What each symbol does to the points:
z750: @>z874, &>z108
z59: @>z750, &>z655
z625: @>z108, &>z874
z297: @>z877, &>z786
z980: @>z244, &>z996
z101: @>z377, &>z67
z481: @>z996, &>z244
z875: @>z487, &>z603
z829: @>z776, &>z92
z325: @>z67, &>z377
z597: @>z481, &>z334
z959: @>z980, &>z968
z786: @>z932, &>z297
z968: @>z962, &>z959
z336: @>z325, &>z658
z877: @>z603, &>z487
z360: @>z875, &>z645
z996: @>z968, &>z980
z301: @>z336, &>z535
z244: @>z334, &>z481
z874: @>z301, &>z625
z317: @>z959, &>z962
z334: @>z545, &>z597
z377: @>z658, &>z325
z960: @>z101, &>z672
z932: @>z92, &>z776
z108: @>z655, &>z750
z962: @>z829, &>z317
z672: @>z144, &>z960
z645: @>z59, &>z360
z92: @>z317, &>z829
z658: @>z535, &>z336
z776: @>z297, &>z932
z144: @>z597, &>z545
z487: @>z786, &>z877
z603: @>z645, &>z875
z535: @>z625, &>z301
z67: @>z672, &>z101
z545: @>z960, &>z144
z655: @>z360, &>z59

In the rows, zero is written as 550.

The rows follow the links: the fewer symbols apart two points are, the more alike their rows tend to be.

Each row is also shifted at random along 4 hidden directions that mean nothing.

Known rows, each with its point:
527 643 514 544 505 435 462 657 651 521 500 569 561 596 630 543 451 593 544 550 643 462 506 591 505 404 540 450 697 427 475 642 437 663 301 439 593 489 376 387 686 602 393 515 555 430 491 463 611 648 499 629 428 -> z244
597 508 613 587 608 639 664 540 424 475 656 505 518 362 532 534 625 560 609 583 584 546 559 450 631 322 520 629 325 499 708 601 487 530 612 583 635 521 575 768 465 563 627 650 518 641 557 613 551 583 795 586 819 -> z377
519 520 580 571 450 492 608 646 512 594 615 528 508 511 569 480 500 580 560 441 534 524 587 529 535 640 611 497 622 605 504 530 517 434 601 618 513 595 556 558 597 548 616 600 450 519 606 509 503 566 563 553 854 -> z776
623 578 557 563 659 611 570 470 546 535 574 564 573 529 515 597 577 503 571 533 543 626 512 554 586 582 579 564 512 558 523 582 586 542 603 574 544 499 635 563 503 526 547 571 673 605 607 575 582 522 501 524 359 -> z301
613 643 526 606 629 581 599 541 623 578 556 601 606 532 519 559 600 521 585 513 604 587 461 571 565 547 578 489 552 561 525 642 506 594 485 525 636 478 521 473 579 578 528 504 655 592 581 508 559 591 427 642 415 -> z658
560 599 517 505 551 532 450 547 720 634 623 519 677 659 596 467 401 629 493 447 388 606 674 508 556 709 493 659 674 528 600 559 704 572 728 659 564 604 590 599 488 511 395 649 516 446 665 613 524 430 729 496 587 -> z655
545 537 557 616 538 486 512 648 545 550 591 525 564 617 517 550 582 520 524 540 605 530 563 592 587 623 609 501 594 593 409 482 479 467 508 609 628 607 535 471 542 563 617 469 480 562 517 441 499 621 379 668 852 -> z603
590 561 489 606 611 553 517 548 573 511 545 567 585 577 484 631 645 455 530 597 643 586 479 635 588 538 580 520 501 560 433 524 482 564 454 532 653 514 539 463 526 548 558 408 590 633 471 464 522 614 333 680 446 -> z59
582 654 551 508 556 525 459 681 674 691 634 532 560 669 521 600 449 598 571 440 541 491 506 553 587 586 511 461 736 643 507 728 562 610 568 587 588 527 465 534 594 550 509 633 678 458 632 594 551 513 465 527 875 -> z336
608 550 548 574 594 600 594 459 612 558 671 552 606 521 573 564 499 558 497 473 484 672 635 529 597 669 497 665 518 515 603 524 644 482 805 677 539 550 697 659 431 444 517 642 633 601 680 610 493 472 612 486 490 -> z874
523 527 549 524 516 532 595 572 410 529 485 565 430 523 492 620 629 544 605 607 598 454 405 584 529 424 556 456 511 631 486 563 524 548 409 463 486 486 493 505 646 583 676 539 580 545 445 567 611 579 455 523 618 -> z92
560 535 570 613 521 533 584 519 578 496 581 536 565 461 610 518 501 574 504 541 575 598 631 546 570 517 495 608 488 456 638 531 472 533 618 601 604 549 581 608 473 500 502 565 532 584 562 543 461 579 674 619 567 -> z960
527 578 543 460 587 563 424 588 518 544 444 525 522 609 539 573 568 570 575 682 558 422 509 549 514 339 499 537 547 543 599 615 557 702 358 410 559 549 402 546 611 623 530 513 535 485 430 603 621 573 597 556 561 -> z144
487 467 589 547 497 517 587 607 454 561 557 552 433 553 557 529 537 553 555 509 558 512 564 535 539 638 643 513 623 625 463 469 532 394 644 602 435 633 585 541 586 549 639 566 509 550 574 530 531 573 455 481 774 -> z959

Start here and follow the symbols in turn, left to right. Where do you end up?
Answers are names.
528 472 610 584 491 528 599 593 433 528 660 518 515 490 560 458 545 578 565 498 544 552 624 491 569 577 611 572 526 537 520 476 515 391 640 634 537 635 621 639 524 572 621 593 365 554 610 522 521 564 659 546 866
& @ @ & @ @ -> z297
556 591 542 644 515 514 588 555 654 572 551 566 581 534 573 587 549 508 516 490 620 593 552 605 578 678 554 503 572 567 554 548 487 548 596 587 625 524 556 481 534 483 538 501 611 613 592 475 458 573 402 625 535
@ @ & @ @ & -> z101
522 613 524 593 451 379 466 724 707 653 629 549 605 682 587 524 426 592 498 411 565 500 602 609 559 715 566 440 802 607 389 563 504 537 501 629 594 564 466 400 626 540 500 520 471 456 599 428 486 577 351 645 892
& & & -> z487
571 523 549 646 583 537 548 526 531 529 558 543 594 580 525 561 625 465 508 552 592 625 588 604 602 703 622 561 512 568 439 408 536 438 589 635 588 598 645 487 475 503 580 428 514 629 553 465 501 591 367 635 555
@ & & & & -> z59
565 548 594 517 608 565 477 610 558 634 636 512 532 648 523 553 495 566 576 469 493 526 593 510 592 665 578 552 649 648 538 592 615 494 690 611 512 624 574 622 509 552 598 620 565 512 643 620 539 531 535 475 841
& & & @ -> z658
525 558 547 497 472 496 559 644 521 585 523 564 470 569 553 581 516 569 585 523 594 459 466 576 524 528 559 426 653 611 476 605 514 532 456 509 482 517 474 473 663 580 618 567 579 490 518 540 582 569 450 497 678
& @ & @ -> z317
528 447 626 517 641 669 509 508 415 518 510 499 501 603 498 538 639 527 586 624 509 537 615 500 574 600 635 638 466 608 568 424 605 457 691 544 476 700 634 653 465 596 651 540 444 601 517 613 565 531 591 456 615
@ & & @ -> z597
492 517 581 627 505 488 506 606 555 545 517 543 500 575 555 558 586 507 525 549 616 530 598 589 572 634 619 493 602 590 461 454 438 461 555 563 554 618 524 455 555 552 596 447 488 569 521 458 480 651 351 630 694
& & @ & & -> z545
517 540 574 550 424 481 631 669 483 617 606 553 476 494 546 524 512 606 576 459 570 458 544 502 545 562 559 450 612 638 525 572 503 468 544 581 527 561 486 562 632 549 666 609 471 511 573 540 521 576 559 538 972
@ @ @ @ -> z603
613 532 536 607 657 608 598 485 481 495 549 550 557 533 486 623 680 429 547 618 617 615 483 613 594 512 601 554 400 581 480 515 516 528 529 561 604 499 625 541 484 545 608 461 608 695 499 513 545 584 388 621 455
@ @ @ & & & -> z658
540 477 526 519 603 636 527 455 440 505 495 517 545 565 473 583 708 472 533 673 498 542 529 553 553 511 562 626 415 614 526 444 611 574 549 501 533 588 602 603 487 555 650 465 497 603 453 593 566 522 541 518 483
& @ & & -> z645
525 586 522 530 420 478 611 564 614 571 512 590 540 484 606 516 492 597 535 496 544 531 510 552 475 529 513 486 611 524 574 594 530 605 490 521 505 465 477 497 654 526 523 604 588 493 564 535 563 546 602 543 444
& @ @ & @ -> z968
513 572 534 541 424 514 619 526 582 572 469 595 535 501 587 550 527 561 510 513 540 533 517 577 487 582 505 486 582 566 575 544 528 584 540 518 498 491 510 485 605 518 561 555 604 548 552 532 525 544 512 527 416
& @ & @ & @ -> z980
501 582 486 505 484 499 514 521 660 549 390 604 552 583 579 570 528 518 508 619 574 524 493 623 496 564 491 500 589 550 556 559 535 700 416 449 524 482 438 399 620 524 491 462 623 512 483 540 551 542 440 548 181
@ & & & -> z980
